Below are the code and all the weights of a small trained network. Each question names an input and a class and asks about switching units off, where a switched-off unit gives its printed mean instead of its output.

import numpy as np


def w(rows, s, z=0):
    codes = np.array(rows[::2]) - 128.0
    scale = np.full(codes.shape[1], s)
    scale[-1] = z or s
    return codes * scale


def norm(h):
    return h / np.sqrt((h * h).mean(-1, keepdims=True) + 1e-5)


def f(y):
    return np.maximum(y, 0)


def log_softmax(a):
    a = a - a.max(-1, keepdims=True)
    return a - np.log(np.exp(a).sum(-1, keepdims=True))


def net(x, mask):
    res = np.array(x, float).reshape(1, 6) / 4 @ E
    u = 0
    for l in range(2):
        y = f(norm(res) @ A[l][:, :-1].T + A[l][:, -1])
        res = res + np.where(mask[u : u + 7], y, B[l][:, -1]) @ B[l][:, :-1]
        u += 7
    return log_softmax(norm(res)[-1] @ U[:, :-1].T + U[:, -1])


A, B = {}, {}
E = w([
[144,154,149,103,132,119,161,102,174],'x0',
[56,25,76,27,41,82,177,126,213],'x1',
[155,172,119,138,3,45,194,101,29],'x2',
[111,136,220,126,41,167,57,78,197],'x3',
[114,100,122,161,131,120,123,94,115],'x4',
[40,126,72,158,140,137,81,143,53],'x5',
],0.0042)
A[0] = w([
[148,125,3,114,196,82,181,161,109,6],'L0N1',
[55,116,144,168,157,229,96,193,214,31],'L0N2',
[197,119,162,43,186,124,169,135,162,88],'L0N3',
[124,139,215,138,31,180,106,34,180,188],'L0N4',
[104,63,133,123,253,151,71,136,206,5],'L0N5',
[41,27,83,25,70,86,136,147,158,31],'L0N6',
[120,146,185,91,83,133,172,106,33,17],'L0N7',
],0.0051,0.0017)
B[0] = w([
[53,116,121,188,133,139,157,186,254,201],'L0N1',
[59,170,211,146,139,191,195,180,116,220],'L0N2',
[83,90,125,130,189,79,133,111,100,190],'L0N3',
[106,110,122,134,169,11,108,216,78,253],'L0N4',
[167,29,125,108,153,198,206,102,65,237],'L0N5',
[194,151,78,78,115,177,56,42,169,245],'L0N6',
[118,34,145,112,95,177,165,92,115,174],'L0N7',
],0.0064,0.0049)
A[1] = w([
[135,119,122,89,77,52,128,111,50,44],'L1N1',
[219,207,135,147,181,217,73,103,77,116],'L1N2',
[147,178,101,152,64,116,179,88,76,89],'L1N3',
[145,126,117,117,29,120,207,102,49,13],'L1N4',
[9,102,71,117,179,65,178,139,119,134],'L1N5',
[158,237,156,254,210,103,85,113,63,7],'L1N6',
[33,128,189,85,91,117,7,193,128,202],'L1N7',
],0.0059,0.002)
B[1] = w([
[124,149,174,99,208,209,137,182,72,208],'L1N1',
[177,112,44,43,32,156,157,97,159,208],'L1N2',
[70,120,201,74,174,195,61,141,112,188],'L1N3',
[116,177,181,112,206,210,138,146,57,203],'L1N4',
[188,153,125,211,193,102,136,231,85,244],'L1N5',
[142,97,18,96,102,103,95,60,226,253],'L1N6',
[147,168,50,253,148,79,184,146,163,236],'L1N7',
],0.0066,0.0042)
U = w([
[72,85,224,54,158,187,156,139,76,229],'0',
[166,79,29,27,67,82,73,47,202,5],'1',
[150,93,127,124,129,46,131,168,134,190],'2',
[53,149,118,199,123,3,170,189,175,19],'3',
],0.0051,0.002)

Each question gives the input, the list of numbers given to net, and the class t.
The units are the neurons (one row each of A and B). Each row of codes is followed by its name. A weight is (code - 128) times the scale printed after its matrix; where a second scale follows, it is the last column's (A, B and U).
mask holds one flag per neuron, layer by layer. A switched-off neuron (its flag False) gives its mean, the last column of its row in B, instead of its output. The means were averaged over made-up inputs and are rounded, as every weight is.
A unit's drop is (log p(t) with every unit on - log p(t) with that unit switched off) / (log p(t) with every unit on - log p(t) with every unit switched off).
The circuit of an input: a set's keep is (log p(t) with only the set's units on - log p(t) with every unit switched off) / (log p(t) with every unit on - log p(t) with every unit switched off). Starting from the 12 units with the biggest drops (on a tie, the unit counted first), units are removed one at a time, each time the one whose removal leaves the highest keep (on an exact tie, the one counted first), for as long as the keep stays at least 0.8.
units of the circuit, in order: the units of the circuit, biggest drop first
unit that matters most: the unit with the biggest drop
top k neurons: the k neurons with the biggest drops, biggest first
top k neurons in layer l: the k neurons of layer l with the biggest drops, biggest first
drop when u is switched off: that unit's drop, to one decimal
input [-6,1,8,7,2,-2], class 0: unit that matters most => L1N1
input [1,-5,-4,8,-2,-2], class 3: top 2 neurons in layer 0 => (L0N4; L0N6)
input [6,-3,-4,5,-3,-1], class 3: units of the circuit, in order => (L0N4; L1N7)
input [-4,-4,-5,7,-5,-1], class 3: top 2 neurons => (L1N7; L0N4)
input [5,-8,-3,-7,-2,4], class 1: top 2 neurons in layer 1 => (L1N6; L1N2)
input [-8,-6,1,6,1,5], class 1: top 2 neurons => (L1N6; L1N2)
input [4,2,4,8,3,6], class 3: top 3 neurons => (L1N7; L0N4; L0N5)
input [2,4,6,-5,-8,-4], class 0: units of the circuit, in order => (L1N4; L1N3)
input [4,-8,-5,6,-1,-7], class 1: top 4 neurons => (L1N6; L1N2; L0N1; L1N5)
input [-3,-6,3,-6,-7,2], class 1: units of the circuit, in order => (L1N6; L1N2)
input [8,-7,-6,-4,3,-2], class 1: units of the circuit, in order => (L1N2; L1N6)
input [-1,6,8,7,-3,-1], class 0: top 2 neurons => (L1N1; L1N4)
input [-6,6,6,0,3,2], class 0: top 3 neurons => (L1N4; L1N6; L1N1)
input [3,-7,3,5,-2,1], class 1: units of the circuit, in order => (L1N6)
input [3,-8,-6,7,-7,0], class 1: top 3 neurons in layer 1 => (L1N2; L1N6; L1N5)
input [5,0,5,0,-7,-5], class 0: top 2 neurons in layer 0 => (L0N1; L0N7)
input [3,1,3,7,7,-1], class 3: drop when L1N7 is switched off => 0.2
input [-1,-3,-2,1,-7,3], class 1: drop when L0N2 is switched off => -0.4
input [-5,1,8,-2,5,-1], class 0: drop when L1N2 is switched off => 0.0
input [4,-8,4,7,-5,-1], class 1: units of the circuit, in order => (L1N6)
